Below is a small trained network, with its code and all its weights. Each question gives an input and a target symbol and asks what happens when units are switched off, that is, made to give their printed mean instead of their output.

import numpy as np


def w(rows, s, z=0):
    codes = np.array(rows[::2]) - 128.0
    scale = np.full(codes.shape[1], s)
    scale[-1] = z or s
    return codes * scale


def norm(h):
    return h / np.sqrt((h * h).mean(-1, keepdims=True) + 1e-5)


def f(y):
    return np.maximum(y, 0)


def softmax(a):
    e = np.exp(a - a.max(-1, keepdims=True))
    return e / e.sum(-1, keepdims=True)


def log_softmax(a):
    a = a - a.max(-1, keepdims=True)
    return a - np.log(np.exp(a).sum(-1, keepdims=True))


def net(x, mask):
    ids = ['ΓΔΘΣΨΩβεηλμπτφ'.index(c) for c in x.split()]
    T = len(ids)
    res = E[ids] + P[:T]
    q, k, v = (norm(res) @ M[0].T for M in (Q, K, V))
    z = softmax(np.where(np.tri(T) > 0, q @ k.T / 2**0.5, -1e9)) @ v
    res = res + np.where(mask[0], z, O[0][:, -1]) @ O[0][:, :-1]
    y = f(norm(res) @ A[0][:, :-1].T + A[0][:, -1])
    res = res + np.where(mask[1:17], y, B[0][:, -1]) @ B[0][:, :-1]
    return log_softmax(norm(res)[-1] @ U[:, :-1].T + U[:, -1])


Q, K, V, O, A, B = {}, {}, {}, {}, {}, {}
E = w([
[83,131,113,138],'Γ',
[56,6,163,44],'Δ',
[121,140,102,143],'Θ',
[155,134,136,148],'Σ',
[123,151,98,137],'Ψ',
[116,109,168,145],'Ω',
[164,137,171,148],'β',
[147,134,176,130],'ε',
[124,141,104,145],'η',
[119,155,86,139],'λ',
[122,152,93,138],'μ',
[122,156,87,136],'π',
[160,145,109,140],'τ',
[121,158,84,144],'φ',
],0.011)
P = w([
[156,73,35,253],'0',
[120,136,84,211],'1',
[124,153,89,187],'2',
[122,164,95,171],'3',
[119,171,100,159],'4',
[122,177,105,148],'5',
[124,180,109,141],'6',
[126,186,113,133],'7',
[124,187,116,127],'8',
[122,192,121,121],'9',
[122,195,120,116],'10',
[119,195,124,114],'11',
[116,194,125,110],'12',
],0.0041)
Q[0] = w([
[204,25,183,105],'h0',
[120,254,226,234],'h0',
],0.0049)
K[0] = w([
[204,207,187,188],'h0',
[101,2,176,83],'h0',
],0.008)
V[0] = w([
[94,198,44,121],'h0',
[3,33,117,67],'h0',
],0.0043)
O[0] = w([
[206,118,192,157,252],'h0',
[56,2,208,73,175],'h0',
],0.0053,0.0012)
A[0] = w([
[53,122,176,142,59],'n0',
[55,141,147,71,62],'n1',
[182,53,125,16,190],'n2',
[88,167,165,185,145],'n3',
[144,145,6,174,35],'n4',
[147,97,71,6,191],'n5',
[192,119,190,191,6],'n6',
[161,156,88,196,249],'n7',
[117,74,149,50,16],'n8',
[179,113,190,162,118],'n9',
[182,87,159,180,158],'n10',
[105,59,91,174,33],'n11',
[253,157,54,104,145],'n12',
[122,96,148,90,80],'n13',
[165,104,87,47,146],'n14',
[146,202,110,63,11],'n15',
],0.0064,0.0023)
B[0] = w([
[211,173,159,19,180],'n0',
[220,42,168,215,169],'n1',
[86,170,195,78,157],'n2',
[201,133,59,70,204],'n3',
[64,93,206,226,202],'n4',
[41,146,63,102,156],'n5',
[41,96,115,225,149],'n6',
[45,65,201,132,255],'n7',
[85,108,219,156,152],'n8',
[38,83,53,171,152],'n9',
[63,180,120,150,158],'n10',
[205,233,132,100,145],'n11',
[128,231,254,81,215],'n12',
[110,101,154,122,144],'n13',
[51,176,110,81,138],'n14',
[180,101,183,173,145],'n15',
],0.004,0.0054)
U = w([
[168,132,90,133,50],'Γ',
[148,84,101,138,83],'Δ',
[157,121,94,142,52],'Θ',
[149,126,105,131,47],'Σ',
[131,114,106,112,51],'Ψ',
[162,68,147,120,78],'Ω',
[48,141,165,249,196],'β',
[244,166,163,57,254],'ε',
[154,90,134,116,54],'η',
[130,94,85,116,97],'λ',
[125,93,117,97,82],'μ',
[111,105,88,98,92],'π',
[60,246,175,51,151],'τ',
[128,110,79,103,122],'φ',
],0.011,0.0063)

Each question gives the input, a string of symbols that net reads in full, and the target symbol t.
The units are the heads (2 rows each of Q, K, V and O) and the neurons (one row each of A and B). Each row of codes is followed by its name. A weight is (code - 128) times the scale printed after its matrix; where a second scale follows, it is the last column's (O, A, B and U).
mask holds one flag per unit, heads first, then neurons. A switched-off unit (its flag False) gives its mean, the last column of its rows in O or B, instead of its output. The means were averaged over made-up inputs and are rounded, as every weight is.
A unit's drop is (log p(t) with every unit on - log p(t) with that unit switched off) / (log p(t) with every unit on - log p(t) with every unit switched off).
The circuit of an input: a set's keep is (log p(t) with only the set's units on - log p(t) with every unit switched off) / (log p(t) with every unit on - log p(t) with every unit switched off). Starting from the 12 units with the biggest drops (on a tie, the unit counted first), units are removed one at a time, each time the one whose removal leaves the highest keep (on an exact tie, the one counted first), for as long as the keep stays at least 0.8.
circuit, biggest first: the units of the circuit, biggest drop first
top k neurons: the k neurons with the biggest drops, biggest first
drop of u: that unit's drop, to one decimal
input η Γ ε φ Γ π μ Ψ τ, target β: top 2 neurons -> [n0, n6]
input β Ψ η Ψ η β ε λ π Ω Γ Ω, target τ: top 3 neurons -> [n4, n3, n1]
input λ Γ μ Ψ Γ μ Ω Γ Ψ β Ψ ε, target β: top 4 neurons -> [n6, n9, n0, n12]
input φ Γ τ Γ Ψ ε τ Γ β, target β: circuit, biggest first -> [n6]
input Γ μ Ω Ψ Ω Σ Γ Γ Ψ Ω η β, target β: circuit, biggest first -> [n6, n9]
input Ω Γ Ω Γ β η Ω, target ε: circuit, biggest first -> [n0, n3, n7, n4]
input ε β Ω π Ω ε τ Δ, target τ: circuit, biggest first -> [n2, h0]
input π ε Δ β τ, target τ: circuit, biggest first -> [h0, n11, n5]
input Γ φ Θ Θ π π Γ Ψ Ψ Γ η τ, target β: circuit, biggest first -> [h0, n6, n0]
input β μ η η Ω η Ω, target τ: circuit, biggest first -> [h0, n4, n3]
input φ Ψ Ω β λ ε Γ Θ Ω Ω π, target β: top 2 neurons -> [n4, n0]
input μ φ μ Γ Γ, target τ: top 3 neurons -> [n1, n3, n0]
input Δ τ Ψ Γ Ω Γ τ, target τ: drop of n2 -> 0.2
input τ Γ π π Γ, target τ: drop of n1 -> 0.8
input ε π Ω Γ Γ Γ Γ, target ε: drop of h0 -> 1.2
